Below is a small trained network, with its code and all its weights. Each question gives an input and a class and asks what happens when units are switched off, that is, made to give their printed mean instead of their output.

import numpy as np


def w(rows, s, z=0):
    codes = np.array(rows[::2]) - 128.0
    scale = np.full(codes.shape[1], s)
    scale[-1] = z or s
    return codes * scale


def norm(h):
    return h / np.sqrt((h * h).mean(-1, keepdims=True) + 1e-5)


def f(y):
    return y / 2 * (1 + np.tanh(0.7978845608 * (y + 0.044715 * y**3)))


def log_softmax(a):
    a = a - a.max(-1, keepdims=True)
    return a - np.log(np.exp(a).sum(-1, keepdims=True))


def net(x, mask):
    res = np.array(x, float).reshape(1, 2) / 4 @ E
    u = 0
    for l in range(2):
        y = f(norm(res) @ A[l][:, :-1].T + A[l][:, -1])
        res = res + np.where(mask[u : u + 8], y, B[l][:, -1]) @ B[l][:, :-1]
        u += 8
    return log_softmax(norm(res)[-1] @ U[:, :-1].T + U[:, -1])


A, B = {}, {}
E = w([
[164,103,140,130,127,97,174,12],'x0',
[166,29,183,155,120,48,255,193],'x1',
],0.0055)
A[0] = w([
[123,155,127,125,139,137,19,57,58],'L0N0',
[133,147,121,126,132,145,98,2,80],'L0N1',
[146,123,138,113,151,117,153,124,167],'L0N2',
[153,141,121,89,133,152,113,139,119],'L0N3',
[151,140,116,142,129,138,79,144,123],'L0N4',
[111,121,116,126,130,137,90,148,221],'L0N5',
[112,104,110,137,118,125,202,110,131],'L0N6',
[129,149,120,136,106,106,101,105,252],'L0N7',
],0.013,0.0016)
B[0] = w([
[175,103,70,111,59,217,211,125,246],'L0N0',
[50,119,213,108,158,3,23,94,225],'L0N1',
[186,135,64,159,167,195,131,125,150],'L0N2',
[124,111,135,147,136,128,120,195,148],'L0N3',
[109,142,157,123,145,124,128,192,166],'L0N4',
[144,221,186,175,126,103,103,88,172],'L0N5',
[158,138,133,76,118,170,177,154,184],'L0N6',
[140,61,23,198,181,139,93,199,154],'L0N7',
],0.014,0.011)
A[1] = w([
[135,128,107,70,104,159,146,119,6],'L1N0',
[110,125,117,89,159,104,94,116,149],'L1N1',
[172,103,135,139,136,99,249,85,129],'L1N2',
[186,103,155,124,125,154,128,134,217],'L1N3',
[88,55,102,149,125,70,98,82,232],'L1N4',
[138,152,72,142,119,195,136,139,91],'L1N5',
[131,141,106,183,182,120,121,137,75],'L1N6',
[95,97,136,137,151,96,94,113,74],'L1N7',
],0.02,0.0017)
B[1] = w([
[156,179,182,85,182,105,147,177,190],'L1N0',
[194,96,157,167,33,156,143,102,168],'L1N1',
[32,174,30,9,199,121,150,126,248],'L1N2',
[101,151,86,119,149,150,60,52,197],'L1N3',
[213,160,176,61,154,144,120,46,217],'L1N4',
[118,104,83,221,78,158,180,136,225],'L1N5',
[119,73,134,111,177,92,89,84,130],'L1N6',
[212,125,130,80,57,222,165,199,181],'L1N7',
],0.014)
U = w([
[126,4,112,182,192,73,88,79,47],'0',
[139,135,79,220,60,193,163,153,200],'1',
[127,77,143,133,138,91,122,111,3],'2',
[139,72,124,127,137,82,108,133,34],'3',
[69,163,35,31,201,131,148,112,197],'4',
[251,108,190,63,66,162,103,64,199],'5',
[107,172,230,166,160,51,55,162,208],'6',
],0.013,0.0051)

Each question gives the input, the list of numbers given to net, and the class t.
The units are the neurons (one row each of A and B). Each row of codes is followed by its name. A weight is (code - 128) times the scale printed after its matrix; where a second scale follows, it is the last column's (A, B and U).
mask holds one flag per neuron, layer by layer. A switched-off neuron (its flag False) gives its mean, the last column of its row in B, instead of its output. The means were averaged over made-up inputs and are rounded, as every weight is.
A unit's drop is (log p(t) with every unit on - log p(t) with that unit switched off) / (log p(t) with every unit on - log p(t) with every unit switched off).
The circuit of an input: a set's keep is (log p(t) with only the set's units on - log p(t) with every unit switched off) / (log p(t) with every unit on - log p(t) with every unit switched off). Starting from the 12 units with the biggest drops (on a tie, the unit counted first), units are removed one at a time, each time the one whose removal leaves the highest keep (on an exact tie, the one counted first), for as long as the keep stays at least 0.8.
units of the circuit, in order: the units of the circuit, biggest drop first
k most important neurons: the k neurons with the biggest drops, biggest first
top k neurons in layer l: the k neurons of layer l with the biggest drops, biggest first
drop when u is switched off: that unit's drop, to one decimal
input [-4,1], class 6: 4 most important neurons	L0N0, L0N1, L1N2, L1N5
input [-1,-4], class 1: 2 most important neurons	L0N0, L1N2
input [0,-7], class 5: units of the circuit, in order	L1N2
input [-2,1], class 6: 4 most important neurons	L0N0, L0N1, L1N2, L0N6
input [0,-5], class 5: 2 most important neurons	L0N1, L1N2
input [-8,4], class 6: 4 most important neurons	L0N0, L0N1, L1N2, L1N5
input [-4,-1], class 6: 2 most important neurons	L0N0, L0N5
input [-6,0], class 6: 3 most important neurons	L0N0, L1N2, L0N1
input [-8,-2], class 6: top 2 neurons in layer 0	L0N0, L0N5
input [-5,1], class 6: drop when L1N5 is switched off	0.1
input [3,-2], class 5: drop when L0N1 is switched off	2.6
input [-1,-2], class 1: drop when L0N0 is switched off	1.0
